kap:  0.13  0.71  2.19  0.59  1.54  0.96  2.11  1.88  1.62  2.60  1.93  3.94 -2.41  0.07  3.32
bori: -0.03  2.49 -0.21  1.54  2.49  1.12 -3.51  2.49 -1.14 -2.65 -8.71 -3.68  2.85  0.02 -2.40
naf:  0.00 -1.79  5.13 -1.61  1.93  0.64 -3.13  1.67  2.69 -3.35  1.97 -0.85  1.67  0.00 -3.44
mus:  0.13  0.71  2.19  0.59  3.36  0.96  2.11  1.88  1.62  2.60  1.93  3.94 -2.41  0.07  3.32
q:  0.00 -1.79  5.13 -1.61  1.93  0.64 -3.13  1.67  2.69 -3.35  1.97 -0.85  1.67  0.00 -3.44
naf
again bori: 
2.49

seso: -0.92 -1.42 -1.42  1.24  0.67 -1.42  0.06  5.24 -1.42 -1.27 -1.38  0.06  0.06  3.86
lipa:  1.38 -0.58 -2.71  3.20 -3.12 -2.80  1.37 -0.09 -0.58  1.37  0.13  1.37  0.31 -2.77
Debi:  1.87 -1.78  1.19 -2.06  4.40  2.32 -0.44 -2.06 -1.78 -2.06  0.65 -0.03 -0.94  0.00
mefo:  1.11 -4.98 -0.72  1.49 -2.33  4.74  7.66  1.72 -4.98 -0.90 -2.27 -2.16 -0.32 -1.65
giri: -1.74 -1.74  1.03  0.07  2.14  0.92 -0.78 -0.12 -0.60 -1.12 -1.75 -1.74 -5.36  0.20
again mefo: 
-4.98
again giri: 
-1.74
q: -0.92 -1.42 -1.42  1.24  0.67 -1.42  0.06  5.24 -1.42 -1.27 -1.38  0.06  0.06  3.86
seso
q:  1.38 -0.58 -2.71  3.20 -3.12 -2.80  1.37 -0.09 -0.58  1.37  0.13  1.37  0.31 -2.77
lipa

gasot: -0.70  1.59 -3.18  0.61 -2.12 -1.18 -0.53 -1.51 -6.92 -3.33
kefo: -2.49 -0.42 -0.91 -0.28  0.87  0.87 -2.70  0.82  0.69  1.57
kaz: -2.39  1.52 -0.37 -0.49  1.85 -0.63 -0.37  1.85 -5.45  1.85
zuleb:  1.10 -1.94  0.81 -0.12 -1.09 -0.78 -0.69 -1.51  3.42  1.09
bita: -2.39  1.52 -3.54 -0.49 -1.00 -0.63 -0.37 -0.91 -5.45  1.85
again kefo: 
0.87
q: -0.70  1.59 -3.18  0.61 -2.12 -1.18 -0.53 -1.51 -6.92 -3.33
gasot
q:  1.10 -1.94  0.81 -0.12 -1.09 -0.78 -0.69 -1.51  3.42  1.09
zuleb

Ver: -0.64  1.35  0.10  5.04  1.35  1.35
Tared: -0.43 -0.43 -0.43 -0.43  4.95 -1.93
sopa: -0.35  4.09 -0.43 -3.16  6.58 -2.33
bim:  2.48 -0.90 -1.07  1.23 -2.41  1.23
Nazo: -0.35  4.09 -0.43 -3.16  6.58 -0.35
again Ver: 
1.35
again Tared: 
-0.43
again bim: 
1.23
again Nazo: 
-0.35

gubu: -4.13 -1.34 -3.76 -3.06 -2.00  4.08 -5.09
Ruta:  1.60  1.60  1.60 -4.67  1.60  3.39 -4.69
tomun: -5.47 -5.52 -2.41 -6.82  1.47  0.28  0.28
vup: -4.29 -3.61 -2.19 -4.67 -0.82  3.39 -4.69
noru: 5.56 0.68 6.30 0.68 0.68 0.68 0.68
Vur:  0.50 -5.22 -2.13 -5.58  0.50  1.03 -5.90
again Ruta: 
1.60
again tomun: 
0.28
again Vur: 
0.50
again noru: 
0.68
q: -4.29 -3.61 -2.19 -4.67 -0.82  3.39 -4.69
vup
q: -5.47 -5.52 -2.41 -6.82  1.47  0.28  0.28
tomun

riz: -5.12 -1.36  1.72 -3.31 -0.47 -3.45 -0.26  3.27 -0.37 -0.37  1.30 -0.50 -1.72  1.77  3.76  3.66 -3.17  0.06 -0.59  2.99  1.42 -0.53 -2.11  0.69  3.47  1.21 -0.65  1.08 -1.55 -0.27  0.29 -0.51  1.76  0.40 -1.52  2.54 -0.19  0.01  0.34 -2.86  0.45 -1.07 -0.01  1.47 -1.53  0.49  0.27  2.93  0.13 -0.48 -4.61 -4.50 -0.32 -0.94 -1.24  0.66  0.15 -1.03 -0.85
nor:  1.15  0.35  1.92  0.04 -3.11 -1.73 -3.15 -0.49 -1.07  0.19  0.84 -0.88  3.40  3.93 -2.41  1.46  0.14 -2.69  2.16  3.14  1.68  0.00 -1.63  1.96  0.56 -1.50 -3.78  1.06 -2.82 -2.32  0.57  1.12  2.06 -0.96 -0.44  1.22  2.51 -2.95  0.40 -0.28 -1.12  0.78 -0.77  1.84 -0.54  2.40 -2.19 -0.99 -0.92 -0.75 -0.40 -0.29  4.14 -0.57 -1.81  2.05  1.22 -0.82  0.03
pefe: -2.41 -1.48  1.24 -2.68  2.49 -2.24 -1.55 -1.03  0.03 -6.19  1.27  0.94 -0.97  2.14  2.90  1.80 -1.43  0.84  2.23  3.50 -1.98 -0.08 -4.03 -5.00  0.19  2.33 -1.72  1.15 -1.39 -1.89 -0.65 -0.16 -0.32  2.86  3.57 -0.69  0.33 -0.81  0.62 -0.71  1.63  1.80  0.27 -0.57  0.47  0.95 -0.13  2.91 -0.88 -0.50 -1.89 -2.39 -0.24 -1.05 -1.36 -1.74 -1.03  4.43  1.86
Kunov: -1.02 -1.41  1.56  3.08 -1.23 -3.00  2.79  0.32 -0.36  3.37  0.82  1.75 -0.12  1.06 -3.06 -1.82  1.20  3.77 -0.64 -2.35 -0.12 -0.01 -1.69  1.07 -1.26 -3.23 -0.54 -1.77  4.60 -0.78  4.68 -4.03  1.80 -0.04 -0.35  0.69  0.31  4.12  0.13  0.93  5.04 -1.77  0.50  1.22 -0.19 -1.55 -1.92  0.71 -0.23 -0.77  1.01  0.21 -1.37 -0.49 -0.81 -0.28  1.16 -1.42  0.72
ses: -1.69  1.30  1.75 -4.04  0.32  0.68 -0.80  3.30 -0.35  0.26  1.61  0.65 -2.50 -2.13 -1.88  1.11 -1.76 -0.67 -0.53  0.88 -2.64 -0.10  0.92 -0.15  1.53  1.56  0.79  4.16 -1.35  1.28 -0.37  2.67  1.36 -1.15  0.04  1.12 -0.16 -3.58  1.57 -0.32 -3.54  4.69 -0.38  0.30 -0.37 -0.61  6.62  0.07 -0.27 -0.82 -0.18 -0.09 -1.25  4.39 -1.27 -0.95 -1.94 -0.71 -1.26
mon: -0.88  0.49  1.01  0.95 -1.03  0.57  1.68 -1.47 -0.70 -0.27  3.48  1.63 -1.15 -3.20 -0.04 -1.75  1.68 -0.56 -2.23  0.21 -3.66 -0.15 -1.53  0.84 -4.16  0.86 -1.87  1.68 -1.80 -2.40  1.56 -0.56  1.58  0.14  0.20 -0.27  0.01  2.64 -0.10 -3.29 -0.54  2.53  3.90  5.90 -0.37  0.41  1.03 -0.20  2.64 -0.93  1.04  0.14 -1.34 -0.56  4.76 -2.44  0.56 -0.50  1.12
Gif: -0.05  0.24  1.79  1.64 -1.68 -0.13  0.45 -2.21 -0.60 -0.64  0.49  1.95  0.81  0.56 -1.28 -0.94  1.50  2.53  0.06  3.42 -0.73 -4.10 -1.39  0.54 -2.13 -1.10 -0.96 -1.53 -0.12 -3.05  1.17  1.34  2.33  1.56  2.82  2.13  0.36  1.00 -0.68  1.20 -0.13  3.67 -1.67  3.73 -0.25  5.49 -2.61  1.20 -2.65 -0.53  2.76 -0.17  0.82  0.86 -0.29  1.15 -2.04 -0.05  4.68
Ref:  2.23 -4.06  1.79  2.61 -0.76  1.87 -1.10 -2.52  0.49 -0.34 -8.16  0.25  0.43  0.63 -0.65 -1.41  0.79  1.89  1.59  1.47 -0.65  0.09 -0.84  0.95 -4.40 -1.71 -1.17  3.36  0.59  2.57 -0.78  4.31  2.47  0.80  0.24  1.17 -0.79 -2.78 -5.23 -0.14 -3.18  1.24 -0.78  1.76  0.10  0.48 -4.40 -1.50 -0.18 -0.58  0.09  0.42 -1.31 -0.95  0.23  0.98 -1.02 -1.48  0.51
kobol:  5.71  2.33 -2.12  0.30 -1.36  1.35  6.24 -0.55 -0.18 -1.53  0.83 -3.70  0.46 -1.83 -1.47  0.91  3.30 -0.25 -0.72  1.57  1.76 -0.73 -0.99  0.19 -1.19 -5.07 -1.74 -2.67  0.68 -2.69 -1.90  0.68  2.58  0.70  1.14  0.28 -3.52  2.19 -0.35 -0.04  1.31 -0.83 -1.56  1.58 -1.41  1.68  0.24  0.13 -0.26  5.09  1.00 -0.16 -1.00  0.71  0.17  2.54 -0.06 -0.75  0.34
Ronu:  2.24  0.78  2.44  0.54  3.26  3.43 -0.09  3.86  1.94 -0.43  1.14 -0.61  1.50  1.01 -2.32 -2.43 -2.07  4.43  0.72 -4.32  0.12  2.32 -0.85 -0.32 -0.68  1.24  0.50 -1.54  3.90 -0.04 -2.15  0.19 -3.40 -1.31 -1.24  1.81  0.54  1.22  0.82  1.44  2.60 -2.90 -0.71 -2.28  4.05 -0.50  0.93 -1.68  0.54 -0.27  0.32  1.60 -0.30 -0.20 -0.89 -1.08 -2.38 -1.48  0.11
gogu: -2.70  0.10  5.59 -2.02 -0.51 -2.32 -0.09  1.21 -0.62 -0.55  0.85  3.71 -4.47 -0.03 -1.58  1.32 -3.26  1.22  0.22  2.52 -0.01 -0.87 -0.97 -0.27  1.43 -0.21  1.80  1.80 -1.82 -1.21 -1.20  0.39  1.05 -2.02  2.79  1.13  0.01 -2.89  0.34  5.64 -2.15  3.67 -0.16 -2.55  0.04 -0.19  3.07 -2.02 -0.58 -0.53 -0.62  0.24 -0.02  1.48 -3.33  1.16 -3.23 -0.31  0.39
zet:  2.16 -2.36  2.10 -3.49 -1.75 -2.20 -2.14  0.78  0.03  0.99  1.86 -1.68 -1.14  1.11 -1.60  2.02  0.99 -2.60  1.44  0.99 -2.34  2.74 -2.00  0.82  1.14  1.58 -5.66  1.98 -2.31 -4.37  0.86  0.40 -0.07  0.63 -0.33 -2.02  0.65 -2.63  0.28 -1.44  0.71  1.18  1.86  0.20  0.02  1.13  0.54  0.14 -0.48 -0.73 -0.88 -1.33  0.65  0.16 -1.76 -2.07  3.51  0.99 -1.51
again kobol: 
0.68
again Ronu: 
0.54
again nor: 
1.22
again ses: 
-0.37

Vuni:  0.51 -0.63  1.15  0.64  0.21  0.40  2.08  0.63  1.72
Nesel:  1.35  1.55 -2.23  2.74  0.04  1.52  0.06 -1.25  1.04
Tumud: -0.32 -2.10 -4.42 -6.02  0.06  0.10 -2.51 -2.84 -0.58
miz:  1.48 -3.72 -4.81  0.84  0.01 -3.34  0.53 -2.85  0.20
Bula: -0.94 -2.52 -2.52 -2.52  0.06 -2.52 -3.52 -1.99 -1.22
rabiz: 0.62 2.17 5.03 5.76 0.07 3.71 0.84 3.71 0.57
nitup:  0.73 -3.01 -0.24 -4.60 -0.01 -2.20  0.89 -4.60  0.73
vuta: -0.38  5.54  1.86  0.90  0.01  3.56 -1.60  0.15  0.10
Romi:  0.37  0.47  1.42  2.37  1.69  1.69 -0.21  1.69  1.69
kam:  0.35 -8.52  0.64  1.14  0.02 -9.04  2.14  2.49  0.19
Ruz:  1.83 -5.21  2.99  2.99  0.06 -4.66 -0.68  2.99 -0.20
again Ruz: 
2.99
again Romi: 
1.69
again rabiz: 
3.71
again Bula: 
-2.52
q:  1.35  1.55 -2.23  2.74  0.04  1.52  0.06 -1.25  1.04
Nesel
q:  0.35 -8.52  0.64  1.14  0.02 -9.04  2.14  2.49  0.19
kam

mog:  0.88  0.58 -4.42  0.33  0.65 -0.52  0.65 -0.35  2.26  0.65 -1.30
Kif:  3.36  0.58  1.01  0.33  0.88 -0.52  3.36  2.50  0.65  2.10  3.36
Kenit:  0.88  0.58  3.70  0.33  1.71  3.19 -4.20  6.80 -0.67  0.65 -1.45
zuder:  1.89 -4.76  1.98 -3.16  0.85 -4.41  3.33 -0.35 -0.32 -3.16 -0.47
sab:  0.88  0.58  1.54  0.33 -1.56 -0.67  3.33 -1.34 -0.87  0.65  1.54
again mog: 
0.65
again zuder: 
-3.16
again Kif: 
3.36
again sab: 
1.54

mami: -0.08 -0.55  0.67  0.30  1.61 -0.52 -0.65  0.03 -0.37  3.12  0.47 -1.29  0.06 -0.12 -1.37 -1.51  0.91  0.94 -0.16 -0.27  0.09 -1.51 -0.04  1.00 -0.02 -0.67 -0.16  0.31 -1.06  0.55  0.76 -0.55  0.67 -1.50 -0.61 -0.38  0.13
zifat: -0.39 -1.14 -0.03  1.18 -0.31 -0.70 -0.58  1.03  0.08 -1.42  2.03 -1.40  0.57  0.21 -0.32 -0.17 -0.18  0.58 -0.68  0.53  0.07  1.11  0.67  1.18  0.59  0.26 -0.38 -0.34 -0.95 -0.59  0.80 -0.50 -0.03 -1.38  0.51 -0.22 -1.28
sido: -0.72  0.37  2.47 -4.83 -4.83 -1.37 -2.06 -0.38 -0.39  8.33  0.83 -2.95  0.70 -0.56 -4.83 -3.92  3.37  3.67  0.08 -4.83  0.06 -4.83 -0.75  1.96 -0.50 -1.38  1.82  1.62 -2.00  1.61  1.82 -1.26  2.47 -3.89 -2.44 -2.07 -4.83
q: -0.72  0.37  2.47 -4.83 -4.83 -1.37 -2.06 -0.38 -0.39  8.33  0.83 -2.95  0.70 -0.56 -4.83 -3.92  3.37  3.67  0.08 -4.83  0.06 -4.83 -0.75  1.96 -0.50 -1.38  1.82  1.62 -2.00  1.61  1.82 -1.26  2.47 -3.89 -2.44 -2.07 -4.83
sido
q: -0.08 -0.55  0.67  0.30  1.61 -0.52 -0.65  0.03 -0.37  3.12  0.47 -1.29  0.06 -0.12 -1.37 -1.51  0.91  0.94 -0.16 -0.27  0.09 -1.51 -0.04  1.00 -0.02 -0.67 -0.16  0.31 -1.06  0.55  0.76 -0.55  0.67 -1.50 -0.61 -0.38  0.13
mami
q: -0.39 -1.14 -0.03  1.18 -0.31 -0.70 -0.58  1.03  0.08 -1.42  2.03 -1.40  0.57  0.21 -0.32 -0.17 -0.18  0.58 -0.68  0.53  0.07  1.11  0.67  1.18  0.59  0.26 -0.38 -0.34 -0.95 -0.59  0.80 -0.50 -0.03 -1.38  0.51 -0.22 -1.28
zifat

Fubep:  3.11  4.60  3.11 -0.58  3.11
repun: -4.08 -4.08 -4.08  3.43 -4.08
Mezu:  1.10 -0.68 -0.12 -0.12 -0.67
mov:  1.63 -1.01  1.63  1.63 -0.58
Kek: -0.68 -3.38  0.15  4.40 -1.98
pif:  2.93 -3.69 -0.63  1.68 -2.44
mizod: -0.78 -0.78  0.28 -0.78 -0.78
again repun: 
-4.08
again mov: 
1.63
again Mezu: 
-0.12
again Fubep: 
3.11
again mizod: 
-0.78
q:  2.93 -3.69 -0.63  1.68 -2.44
pif
q: -0.78 -0.78  0.28 -0.78 -0.78
mizod

